What can hang from each mark:
Q389: Q161 Q253 Q552 Q641
Q257: Q161 Q225
Q225: Q389 Q520
Q588: Q225 Q253 Q641 Q899 Q956
Q520: Q257 Q641
Q641: Q588
Q899: Q257 Q520 Q588 Q956
Q638: Q161 Q225 Q257 Q552 Q641
Q552: Q161 Q253 Q638
Q161: Q253 Q552
Q956: Q520
Q253: Q161 Q257 Q588

Each row is shifted at random along 3 fixed directions that mean nothing.
Known rows, with every way that one mark hangs from another:
(Q253 (Q257 Q161) (Q588 Q225 Q899)): 16,-90,-102,-138,41,157,-126,-77,-145,-174,-157,107,-118,91,-78,4,-130,225,-111,-58,13,-270,-243,119,-103,245,64,38,53,332,-146,-25,-208,96,131,219,2,43,-77,-16,-13,81,96,137
(Q588 (Q253 Q161) Q641 Q899): -40,-265,-202,-212,8,217,-86,127,-238,95,-199,-77,-142,-141,-150,-98,110,113,13,-33,-43,112,-487,-52,-6,221,-51,-124,20,403,-295,-255,-133,54,96,100,199,-178,21,-83,27,-12,247,-212
(Q225 (Q389 Q641) (Q520 Q257)): -135,7,-28,-48,9,-146,94,-21,24,-85,-129,154,-167,63,-17,83,-82,216,-32,88,312,-31,-80,165,-94,92,156,-63,-173,-45,433,270,136,-50,-165,-137,-4,391,61,-100,-232,203,-328,283
(Q641 (Q588 Q225 Q956)): -200,-62,-281,-236,336,143,5,133,-167,3,-109,-52,-172,153,-119,124,10,6,44,-41,180,17,-493,67,-42,227,20,-97,-96,297,-314,107,-181,81,50,-12,-107,36,84,44,-31,217,-44,34
(Q253 (Q257 (Q161 Q552)) (Q588 (Q225 Q389))): -95,-34,-38,-183,124,122,-247,-102,-126,-285,-63,149,-105,179,-139,22,-209,220,-136,-117,-17,-253,-92,201,-122,243,96,10,129,338,-64,15,-133,89,90,215,-55,224,-37,-45,0,92,3,247
(Q225 (Q520 (Q257 Q161) Q641)): -178,-93,-130,-184,-109,-11,-91,66,-47,52,39,6,0,-98,-112,-22,-14,85,75,16,46,126,-197,-44,-50,10,-8,-207,16,105,227,18,115,-46,94,-34,-18,51,0,-127,-128,-26,202,-118
(Q552 Q161 (Q253 Q257) (Q638 Q225 Q641)): 238,-139,-89,-42,-469,-217,456,116,293,141,-217,-48,231,0,142,27,28,97,332,96,62,-239,506,-303,68,-60,48,337,-85,-444,257,40,90,139,-61,312,-93,-54,-163,-191,8,-169,56,-60
(Q899 (Q588 Q641) Q956): -77,-123,-148,151,188,-241,-128,37,-44,67,-144,-66,45,89,-106,147,-46,133,76,151,-38,-202,-139,113,-23,45,154,29,125,382,-141,141,-37,12,52,161,142,85,-14,51,-39,74,-36,84
(Q161 (Q253 (Q588 Q225 Q641 Q899 (Q956 (Q520 Q257))))): 113,-202,-55,-63,-161,174,192,104,21,144,-72,-18,-62,-75,-33,-142,19,149,293,203,97,-127,-195,-135,79,51,-89,134,130,33,-33,-148,-177,61,11,41,-18,-161,-137,-44,36,-148,87,-136
(Q641 (Q588 (Q253 Q161) (Q899 Q520))): -83,-157,-169,-148,234,-24,109,41,-104,76,-134,89,-161,71,-141,13,13,132,2,92,55,14,-388,61,36,253,-1,-3,-132,155,-226,-61,-103,94,-7,74,25,154,14,54,-12,175,-24,11
(Q161 (Q552 (Q253 Q257) Q638)): -235,-61,-165,-251,29,25,-69,61,-152,-61,-28,-110,33,189,-324,-74,36,-66,-3,-96,-4,-181,-91,-55,-71,159,-90,-74,45,189,-100,-53,16,129,38,131,-216,-84,119,-187,-49,30,163,-163
(Q588 (Q225 (Q389 (Q552 (Q253 Q161 Q257)) Q641)) Q956): -407,-117,-312,-361,-173,266,11,392,-135,271,20,-169,58,-256,-199,-169,141,-123,103,-217,162,314,-327,-311,-23,187,-155,-311,-108,116,-258,-171,-101,-5,57,104,-261,-222,143,-294,-26,-194,115,-244
(Q641 (Q588 (Q225 Q389 Q520))): 136,-73,83,-60,102,-223,187,-105,59,-209,-229,268,-100,178,25,207,-193,358,85,172,110,-211,-137,266,-64,18,263,221,-61,-19,162,242,-80,103,-127,72,12,365,-209,116,-116,314,-255,326
(Q161 (Q253 Q257 (Q588 Q225 Q899 Q956))): 331,-239,113,-10,-345,-28,108,-53,43,7,-86,166,108,21,-70,-126,-169,312,321,164,-216,-276,2,-57,31,-116,-37,276,232,-7,-42,-164,-201,118,59,375,-5,-144,-334,-41,-10,-132,186,-101
(Q638 Q161 Q552 (Q641 (Q588 Q253 (Q956 Q520)))): 261,-231,-118,168,221,-17,252,-185,176,66,-176,96,-170,103,265,383,-46,371,190,269,175,-23,143,227,111,-35,98,383,31,-2,57,335,-29,-60,78,165,404,386,-44,164,38,261,-151,371
(Q257 (Q161 (Q552 Q638))): 145,-95,-116,-17,-429,-111,152,135,104,185,16,174,318,-141,-32,-201,9,22,260,10,-206,56,6,-237,-29,-167,-97,-50,154,-122,120,-59,-1,84,93,213,-336,-164,-242,-116,-3,-205,267,-426
(Q253 Q161 (Q588 Q899)): 148,-181,35,-43,-57,-72,-91,-167,-133,-132,-128,191,-12,125,-190,46,-132,329,66,77,-238,-153,-121,125,-121,126,-12,-27,92,292,-86,-121,-78,105,89,212,67,59,-216,18,-61,105,162,42
(Q588 (Q899 (Q257 Q161) Q520 Q956)): -287,24,-303,134,182,-185,3,138,-50,245,-198,-64,17,31,-35,60,22,-17,-232,170,259,-168,-289,57,3,292,163,46,-148,253,1,224,-23,-7,3,-62,-48,248,175,-16,-43,168,-251,23
(Q253 (Q161 Q552) (Q257 (Q225 Q389 Q520)) (Q588 Q641)): -49,-110,-79,-249,-546,91,49,260,50,32,143,165,176,-327,-116,-365,-84,147,229,-230,-174,131,288,-273,-36,-24,-178,-162,144,-160,-65,-403,-89,115,120,319,-372,-159,-353,-289,-109,-503,268,-295
(Q257 (Q161 Q253) (Q225 (Q520 (Q641 Q588)))): 110,-109,-71,-114,-208,-7,153,155,129,151,2,221,91,-158,24,-126,-85,87,67,42,-47,187,-53,-173,24,18,7,-1,42,-133,227,5,-10,91,102,144,-197,56,-173,-1,-30,-143,70,-176
(Q552 (Q253 Q257) Q638): -222,-30,-315,-275,36,46,174,233,-103,72,-105,-135,-51,73,-222,-83,112,-168,-21,-135,179,-121,-25,-207,-41,273,-115,-122,-229,-23,-110,-41,-12,156,-24,97,-308,-106,126,-241,-81,-74,37,-148
(Q641 (Q588 (Q253 (Q161 (Q552 (Q638 (Q257 Q225))))) Q956)): 57,-129,-131,-147,194,93,35,2,-43,-6,-140,52,-142,208,-52,103,-56,105,-1,75,128,-120,-205,146,47,210,160,124,-41,93,-160,82,-164,78,36,148,-5,142,40,61,-14,212,-93,114
(Q253 Q161 Q257 (Q588 (Q225 (Q389 Q641) Q520) Q899)): -82,-77,-23,-199,-167,104,59,-20,-65,-131,-121,178,-176,-41,-52,-71,-101,316,-59,-51,131,-105,-22,49,-97,251,16,-10,-71,25,-7,-134,-130,54,-23,148,-31,182,-129,-157,-161,-62,-106,172
(Q253 (Q257 (Q161 Q552)) Q588): 343,-96,172,92,-107,-173,-169,-327,27,-301,-132,382,68,269,-76,70,-321,423,65,115,-302,-462,160,275,-102,-27,138,237,279,234,139,74,-97,126,109,375,58,228,-259,55,-72,117,113,265
(Q956 (Q520 (Q257 (Q225 Q389)) Q641)): -298,-103,-140,-294,7,70,-335,115,-182,-52,87,-132,100,-11,-315,51,14,-4,40,-18,-21,-30,-266,-35,-53,-38,-24,-333,64,317,182,-62,177,-60,85,-6,-31,-123,64,-93,44,-20,430,-154
(Q225 (Q389 Q161 Q253) (Q520 Q641)): -328,-133,-90,-152,-22,-14,-1,139,-133,122,93,45,7,-50,-290,-129,21,132,80,-80,104,288,-274,-135,-115,67,-22,-356,-63,63,263,-78,271,-97,-98,-34,78,87,134,-159,-176,15,-3,-18
(Q225 (Q389 Q161 Q641) Q520): -208,-8,-105,23,54,-94,140,73,-67,52,-95,175,-123,40,-137,-18,6,170,-64,-8,267,152,-195,37,-154,165,61,-226,-184,53,314,159,179,-52,-160,-127,3,316,137,-76,-251,198,-321,190
(Q161 (Q253 Q257) Q552): -325,8,-253,-174,274,202,-38,40,-167,-70,102,1,-227,217,-272,-155,17,-68,-164,-115,67,30,-230,-12,-47,274,-292,-87,42,274,-162,-56,-62,113,36,-49,-205,86,200,-154,-33,-5,-28,-111
(Q253 (Q161 (Q552 (Q638 (Q641 Q588)))) Q257): -173,60,-167,-187,298,114,-51,-123,-99,-272,-87,117,-263,336,-82,97,-45,132,-227,-39,166,-180,26,194,-104,366,-25,28,-74,203,-90,104,-55,73,-23,34,-38,305,145,-79,-116,133,-166,217
(Q520 (Q257 (Q161 (Q552 (Q253 Q588))) (Q225 Q389)) Q641): -105,-103,-23,-282,-181,115,-130,99,115,26,71,11,69,-92,-23,-91,-75,55,97,27,32,134,-65,-140,32,54,33,-87,130,14,205,11,50,28,133,82,-165,15,-31,-145,27,-113,272,-111
(Q253 (Q257 (Q161 Q552) Q225)): 66,174,-193,51,251,105,121,-92,82,-153,-287,311,-300,249,214,91,-126,128,-336,57,304,-206,-90,208,-46,351,157,284,-124,81,145,377,-155,149,-11,-66,-178,481,84,-37,-99,255,-411,322
(Q389 (Q253 Q257 Q588) (Q552 Q161)): -248,-89,-196,-108,91,108,21,-54,-129,13,33,51,-40,162,-344,-131,-14,60,-20,-99,97,-26,-271,-88,-125,283,-134,-170,-112,196,-58,-78,22,54,-28,100,-93,-5,234,-140,-63,17,-7,141
(Q257 (Q225 (Q389 Q253 (Q552 Q161)) (Q520 (Q641 Q588)))): -106,-151,55,-203,-134,-126,-75,6,-13,-33,-32,106,186,2,-228,19,-127,211,82,13,4,66,-193,0,-89,-20,205,-97,14,30,296,62,156,-4,-54,155,-5,89,-14,-19,-74,128,36,97
(Q161 (Q253 (Q588 (Q225 (Q389 Q641)))) Q552): 65,-211,257,-33,29,-36,-237,-285,-113,-270,-34,184,22,302,-282,9,-252,342,78,147,-255,-288,-112,214,-95,10,31,163,352,399,80,-28,-26,71,46,250,139,118,-96,57,35,124,88,160
(Q638 (Q257 (Q161 Q253) (Q225 Q389)) Q552): 128,-72,-141,109,-16,29,202,36,133,50,-39,93,12,-39,145,115,-108,92,-129,14,144,44,135,58,66,44,65,170,-57,-57,179,233,-41,29,122,151,-97,227,-102,0,56,50,-106,136
(Q638 Q161 Q257 Q552): -35,-270,-175,79,-33,-28,-147,-119,-134,-38,127,-135,198,-9,-169,221,-55,158,83,-120,-224,21,52,94,-34,-174,-94,-95,140,345,-83,14,82,-80,311,357,254,-129,-101,19,100,93,448,-48
(Q956 (Q520 (Q257 Q225) (Q641 (Q588 Q253 Q899)))): -215,-111,-291,-283,-26,203,151,262,16,212,57,-86,-100,-167,-73,-108,164,-73,119,83,256,153,-365,-234,96,27,-155,-178,-112,-67,42,-85,-12,6,40,-133,-199,-154,46,-108,12,-142,277,-270
(Q588 (Q253 Q161) Q641): 315,-263,16,6,-152,-31,29,-28,-31,23,-272,202,-18,-64,-3,-12,-76,288,191,144,-228,-70,-128,23,17,7,63,156,87,209,-52,-148,-105,103,59,250,220,-12,-217,-41,1,-56,187,-40
(Q588 Q225 (Q899 (Q956 Q520))): 217,-133,-27,116,-338,-176,257,10,111,154,-282,95,160,-73,105,61,-21,249,200,358,36,-271,-230,-31,26,-216,141,325,91,-35,155,87,-127,53,-26,109,-2,-30,-273,-28,-3,26,34,-158
(Q638 (Q257 (Q161 Q253)) Q641): -260,-178,-460,-86,53,224,58,312,-140,169,206,-201,-1,-164,-122,-126,90,-123,-105,-296,-2,278,-21,-234,-50,115,-373,-281,-71,251,-131,-83,-3,-30,263,95,-101,-183,95,-125,46,-243,245,-286
(Q520 (Q257 (Q225 (Q389 Q552))) (Q641 Q588)): -562,-113,-185,-529,327,225,-516,107,-276,-172,196,-222,-18,70,-410,70,-12,-81,-110,-177,100,209,-521,27,-100,179,0,-516,-1,506,-122,6,102,-84,150,17,-40,-151,258,-39,37,120,403,-18
(Q225 (Q389 (Q161 Q253) (Q641 (Q588 Q956))) (Q520 Q257)): -359,-19,-66,-180,338,61,-107,20,-147,-76,67,8,-258,243,-289,34,-14,105,-121,-3,379,107,-348,173,-102,348,116,-329,-139,211,219,149,189,-109,-159,-147,132,328,369,25,-178,320,-304,315
(Q899 (Q257 (Q225 (Q520 Q641))) Q588 Q956): -355,-61,-148,110,286,-301,-365,76,-103,45,-86,-158,62,143,-209,195,-134,58,-235,104,101,-299,-136,217,-50,198,337,5,-18,431,-26,243,73,-43,95,138,67,228,140,42,-84,165,-102,223

Rows:
-147,-235,-188,-75,94,131,-309,57,-206,-29,45,-229,109,48,-198,135,-54,35,-14,-180,-129,-135,-48,60,-14,75,43,-97,222,521,-136,-34,-35,-13,338,276,179,-175,56,-2,140,89,331,63
(Q638 Q225 (Q257 (Q161 (Q552 (Q253 (Q588 Q641 Q956))))))
-42,-70,-266,-19,106,93,26,163,-118,142,-225,-66,-84,4,-55,97,105,57,164,103,164,-112,-266,14,1,95,29,-48,34,292,-22,80,-84,13,-11,-127,57,0,69,-22,-66,85,-35,-21
(Q588 Q641 (Q956 Q520))
-62,-88,90,56,-60,-194,146,-79,65,36,-103,245,8,-4,-96,43,-57,338,65,216,192,119,-129,73,-103,-14,166,-11,-21,-44,423,200,159,-87,-176,-85,106,332,-6,-43,-227,240,-232,261
(Q225 (Q389 Q161 Q552) (Q520 Q641))
-152,9,-224,44,164,-54,115,-11,-34,39,-173,79,-163,128,-44,15,-75,148,-88,120,227,-284,-64,69,-20,241,13,129,-89,114,-93,103,-148,72,-9,50,-84,253,13,-88,-136,63,-254,188
(Q253 Q257 (Q588 (Q899 Q520 Q956)))
-250,-105,-18,-206,41,-29,-213,-22,-141,-72,-91,21,72,73,-274,69,-104,159,-100,-33,91,40,-299,74,-134,136,224,-141,-27,230,282,112,184,-33,-46,49,63,166,149,-58,-69,226,-52,176
(Q257 (Q225 (Q389 Q253 (Q552 Q161)) (Q520 Q641)))
-31,-14,-141,-138,176,70,-132,102,-77,-62,-85,141,-33,82,-95,14,-123,16,-249,-100,10,62,-197,56,-74,292,118,-102,-34,228,136,128,11,95,45,101,-140,225,48,27,87,136,-121,53
(Q257 (Q161 Q253) (Q225 Q389))
29,-117,-226,-119,327,255,-241,21,-200,-15,-341,-22,-302,129,-10,124,-32,127,-109,5,160,-181,-374,218,20,362,228,81,34,506,-194,96,-201,30,71,92,313,173,228,-1,-17,217,-109,247
(Q588 (Q253 (Q257 Q161)) Q641 Q956)
21,-85,-142,217,-328,115,670,150,250,417,54,292,56,-170,57,-373,145,7,212,160,339,196,102,-505,16,33,-288,14,-182,-449,170,-34,-11,-31,-90,85,-312,-219,13,-203,-114,-360,-152,-38
(Q389 (Q161 (Q253 Q257 Q588)) (Q552 (Q638 Q225)) Q641)
56,-150,-40,39,-180,130,251,-59,3,54,-155,242,-113,21,23,-166,-66,256,107,67,135,-152,-196,-129,-58,72,-90,110,-85,9,76,-20,-98,37,-14,170,19,-72,-11,-145,-144,-136,-45,128
(Q389 (Q253 Q257 (Q588 Q225 Q899)) Q641)
117,-209,-123,-219,-135,38,95,139,-4,38,-29,151,51,-93,-72,-111,-77,111,186,-60,-153,3,-249,-104,30,-37,-38,14,4,30,-221,-172,-186,137,126,364,-132,-151,-216,-26,50,-137,318,-173
(Q641 (Q588 Q225 (Q253 (Q257 Q161))))
279,-204,131,168,50,-231,126,-183,64,-50,-320,252,-155,110,71,143,-182,433,82,288,-41,-313,-101,269,29,111,297,437,1,59,33,85,-101,91,-45,217,218,386,-228,67,-49,220,-192,335
(Q899 (Q588 (Q225 Q520) (Q253 Q161)))
147,-52,-5,3,-221,-110,196,108,156,102,-76,310,125,-149,23,-104,-134,149,-49,60,50,115,7,-45,-28,60,150,77,-27,-198,384,135,16,70,-39,127,-244,243,-157,-25,-24,17,-227,32
(Q257 (Q161 Q253) (Q225 (Q389 Q552) Q520))
-42,-79,-80,-102,-58,-70,40,-3,-27,-50,-59,58,16,147,-195,-61,-45,86,74,-1,-115,-132,-51,-11,-34,40,-113,87,96,142,-35,-15,-35,174,57,136,-168,38,-26,-154,-75,49,140,-105
(Q161 (Q552 (Q253 Q257)))
289,-134,-178,156,-251,12,394,259,304,373,-190,156,-43,-257,321,-200,27,137,323,150,130,3,38,-188,203,10,69,350,60,-291,-109,27,-259,104,20,181,-166,49,-210,-96,-46,-213,-127,-87
(Q899 (Q588 (Q253 (Q257 (Q161 Q552) Q225)) Q641 Q956))
120,-49,105,195,-102,-139,240,-89,102,34,-229,398,20,68,19,-8,-143,319,-45,191,238,-32,-143,70,-115,57,272,141,-155,-97,505,291,134,-25,-171,40,17,304,22,-20,-192,244,-399,369
(Q257 (Q225 (Q389 Q161 Q253 Q552 Q641) Q520))
-297,-129,-311,-303,306,263,139,171,-83,126,-81,-39,-315,-32,-22,1,94,-17,10,11,266,259,-492,-128,35,222,-134,-85,-151,151,-244,12,-150,57,57,-119,-63,33,117,-79,-32,-12,45,-51
(Q520 (Q641 (Q588 Q225 Q253)))
-82,-88,-9,-95,79,3,-249,21,-170,-125,-2,94,115,176,-306,-32,-129,98,-82,-74,-140,1,-265,63,-131,98,81,-141,106,354,68,4,108,55,44,173,-60,29,16,5,39,184,115,-32
(Q257 (Q225 (Q389 (Q161 Q253 Q552))))
-64,-46,-371,62,36,53,445,177,50,130,-132,-56,-114,-7,151,23,98,-14,-16,7,370,-59,140,-136,-36,90,-114,95,-272,-163,79,227,-46,1,-15,-69,-182,29,7,-145,-114,-62,-202,-15
(Q552 (Q638 Q257 Q641))
-86,-183,-119,-106,-148,54,-86,160,-106,95,34,-36,149,-87,-250,-221,-78,53,101,-19,-150,-132,-47,-186,13,58,-123,-38,165,217,-171,-263,-99,81,141,328,-85,-244,-116,-97,37,-285,243,-231
(Q161 (Q253 (Q257 Q225) (Q588 Q641 (Q899 Q520 Q956))))
